grid =
[[49 44 32 45 75 48 40 38 41 41 40]
 [43 47 47 43 11 38 47 44 39 46 43]
 [33 55 71 44 41 42 39 62 48 51 47]
 [43 53 52 45 41 42 47 41 39 46 47]
 [58 47 29 45 87 50 47 17 35 38 45]
 [36 47 52 45 53 44 41 59 50 46 47]
 [43 36 42 54 41 42 51 47 47 46 47]
 [36 62 73 30  1 36 45 48 34 47 47]
 [36 47 58 46 41 42 42 61 52 48 47]
 [43 42 45 46 28 40 54 44 41 46 47]
 [43 47 47 61 31 41 56 41 41 47 49]
 [46 53 47 33 37 42 46 32 29 43 44]
 [40 51 57 45 36 42 47 49 41 46 47]]
grid[-13][0] => 49
grid[9][-2] => 46
grid[8][1] => 47
grid[6][-5] => 51
grid[-11][3] => 44
grid[5] => [36, 47, 52, 45, 53, 44, 41, 59, 50, 46, 47]
grid[:, 8] => [41, 39, 48, 39, 35, 50, 47, 34, 52, 41, 41, 29, 41]
grid[-11][-4] => 62
grid[10][-10] => 47
grid[1][-9] => 47
grid[5][6] => 41
grid[5][-1] => 47
grid[:, -9] => [32, 47, 71, 52, 29, 52, 42, 73, 58, 45, 47, 47, 57]
grid[7][-7] => 1
grid[:, 4] => [75, 11, 41, 41, 87, 53, 41, 1, 41, 28, 31, 37, 36]
grid[4][9] => 38
grid[-5][10] => 47
grid[-2][9] => 43
grid[4][-11] => 58
grid[5][0] => 36
grid[6][3] => 54
grid[5][-9] => 52
grid[:, -11] => [49, 43, 33, 43, 58, 36, 43, 36, 36, 43, 43, 46, 40]
grid[:, -1] => [40, 43, 47, 47, 45, 47, 47, 47, 47, 47, 49, 44, 47]
grid[-10][6] => 47
grid[:, 9] => [41, 46, 51, 46, 38, 46, 46, 47, 48, 46, 47, 43, 46]
grid[-10] => [43, 53, 52, 45, 41, 42, 47, 41, 39, 46, 47]
grid[:, 3] => [45, 43, 44, 45, 45, 45, 54, 30, 46, 46, 61, 33, 45]
grid[2][5] => 42
grid[12] => [40, 51, 57, 45, 36, 42, 47, 49, 41, 46, 47]
grid[10][9] => 47
grid[6][-1] => 47
grid[-11][-1] => 47
grid[5][5] => 44
grid[-5][-8] => 46

W =
array([[ 0.10,  0.10,  0.33,  0.19,  0.11,  0.38,  0.05,  0.50,  0.16,
         0.47,  0.02,  0.95,  0.30,  0.08,  0.10,  0.68],
       [ 0.72, -1.27,  2.28, -1.92, -0.48,  2.19, -0.26,  2.94,  0.68,
        -3.01, -0.02, -6.48, -1.33,  0.60,  0.43,  4.17],
       [ 0.27, -0.74,  0.96, -1.12, -0.23,  0.80, -0.10,  1.19,  0.40,
        -1.59, -0.01, -3.57, -0.59,  0.29,  0.29,  1.83],
       [ 1.35, -1.50,  3.72, -2.26, -0.57,  3.75, -0.37,  4.96,  1.21,
        -3.61,  0.04, -7.63, -1.70,  0.90,  0.73,  7.02]])
Rows and columns are counted from 0.
(0, 0) => 0.10
(1, 0) => 0.72
(0, 3) => 0.19
(1, 2) => 2.28
(3, 15) => 7.02
(2, 8) => 0.40
(2, 12) => -0.59
(0, 5) => 0.38
(3, 1) => -1.50
(3, 4) => -0.57
(0, 6) => 0.05
(1, 7) => 2.94
(1, 5) => 2.19
(3, 12) => -1.70
(3, 10) => 0.04
(3, 3) => -2.26
(0, 2) => 0.33
(2, 4) => -0.23
(2, 11) => -3.57
(0, 7) => 0.50
(3, 7) => 4.96
(2, 10) => -0.01
(2, 9) => -1.59
(1, 8) => 0.68
(3, 5) => 3.75
(2, 3) => -1.12
(3, 2) => 3.72
(3, 13) => 0.90
(3, 6) => -0.37
(3, 8) => 1.21
(0, 15) => 0.68

A =
[[-2.17  2.01  1.33 -1.45]
 [-2.10  2.24  1.52 -1.61]
 [ 4.59 -3.89 -2.58  2.99]
 [-0.47  0.20  0.10 -0.31]
 [-2.75  2.71  1.76 -1.50]
 [-1.68  0.66  0.46 -1.23]
 [-6.24  5.16  3.55 -3.93]
 [-0.15  0.09  0.07 -0.15]
 [-1.40  0.98  0.64 -0.93]
 [ 1.17 -0.94 -0.72  0.69]]
Indices start at 0.
(0, 0): -2.17
(2, 2): -2.58
(0, 3): -1.45
(4, 3): -1.50
(9, 1): -0.94
(8, 1): 0.98
(5, 3): -1.23
(5, 1): 0.66
(7, 3): -0.15
(2, 3): 2.99
(4, 1): 2.71
(1, 3): -1.61
(7, 1): 0.09
(8, 0): -1.40
(4, 2): 1.76
(1, 0): -2.10
(0, 2): 1.33
(9, 2): -0.72
(6, 0): -6.24
(9, 0): 1.17
(3, 0): -0.47
(5, 2): 0.46
(2, 1): -3.89
(7, 0): -0.15
(6, 3): -3.93

data =
437  495  752  473  466
363  346  551  650  337
260  559   51  487  285
448  459  468  322  544
548  427  611  468  460
490  402  555  232  891
764  337  593  628  821
454  381  457  442  444
439  443  470  364  664
356  457  399  291  326
199  482  326  275   91
444  457  457  519  394
448  442  444  445  448
543  560  601  536  629
467  377  463  432  445
 55  388  480  363   84
data[-16, 0] => 437
data[:, 0] => [437, 363, 260, 448, 548, 490, 764, 454, 439, 356, 199, 444, 448, 543, 467, 55]
data[9, -1] => 326
data[11, 2] => 457
data[:, -2] => [473, 650, 487, 322, 468, 232, 628, 442, 364, 291, 275, 519, 445, 536, 432, 363]
data[15, 4] => 84
data[-16] => [437, 495, 752, 473, 466]
data[10, -2] => 275
data[-12, 2] => 611
data[5] => [490, 402, 555, 232, 891]
data[-9, -2] => 442
data[1, -3] => 551
data[-11, -4] => 402
data[-7, -5] => 356
data[6, -1] => 821
data[2] => [260, 559, 51, 487, 285]
data[-9] => [454, 381, 457, 442, 444]
data[3] => [448, 459, 468, 322, 544]
data[-13, 0] => 448
data[8] => [439, 443, 470, 364, 664]
data[-14, 0] => 260
data[-1, -2] => 363
data[1, 0] => 363
data[4] => [548, 427, 611, 468, 460]

B =
[[ 161  458  242  829  135  262    5 -571  160  129  374  138 -403]
 [ 133  319  161  484  126  193   70 -229  146  128  271  126 -161]
 [  99   -1   32 -176  111   59  196  455  115  125   25  109  359]
 [ 108   11   75 -117  115   79  183  404  111  125   44  114  320]
 [ 120   29  112  -69  115  100  177  354  107  125   65  115  277]
 [ 169  460  276  872  138  276   -5 -606  157  129  384  141 -420]
 [ 112  112   79   50  115  104  150  224  124  128  112  115  145]
 [ 165  455  269  848  137  276    5 -591  158  127  381  139 -373]
 [  86 -154  -15 -500  104   -1  257  792   95  125  -89  101  586]
 [ 152  384  236  679  133  244   37 -422  149  126  330  134 -257]]
B[0][0]: 161
B[0][4]: 135
B[6][12]: 145
B[8][0]: 86
B[9][5]: 244
B[0][6]: 5
B[3][11]: 114
B[:, 2]: [242, 161, 32, 75, 112, 276, 79, 269, -15, 236]
B[6]: [112, 112, 79, 50, 115, 104, 150, 224, 124, 128, 112, 115, 145]
B[:, 8]: [160, 146, 115, 111, 107, 157, 124, 158, 95, 149]
B[:, 0]: [161, 133, 99, 108, 120, 169, 112, 165, 86, 152]
B[4]: [120, 29, 112, -69, 115, 100, 177, 354, 107, 125, 65, 115, 277]
B[0]: [161, 458, 242, 829, 135, 262, 5, -571, 160, 129, 374, 138, -403]
B[5][1]: 460
B[3]: [108, 11, 75, -117, 115, 79, 183, 404, 111, 125, 44, 114, 320]
B[1][6]: 70
B[7][12]: -373
B[5][4]: 138
B[5][8]: 157
B[7][7]: -591
B[8][9]: 125
B[6][10]: 112
B[7][0]: 165
B[5]: [169, 460, 276, 872, 138, 276, -5, -606, 157, 129, 384, 141, -420]
B[6][4]: 115
B[0][10]: 374
B[:, 1]: [458, 319, -1, 11, 29, 460, 112, 455, -154, 384]
B[7][2]: 269
B[2][7]: 455
B[6][8]: 124
B[9][11]: 134
B[1][3]: 484
B[4][3]: -69
B[1][5]: 193
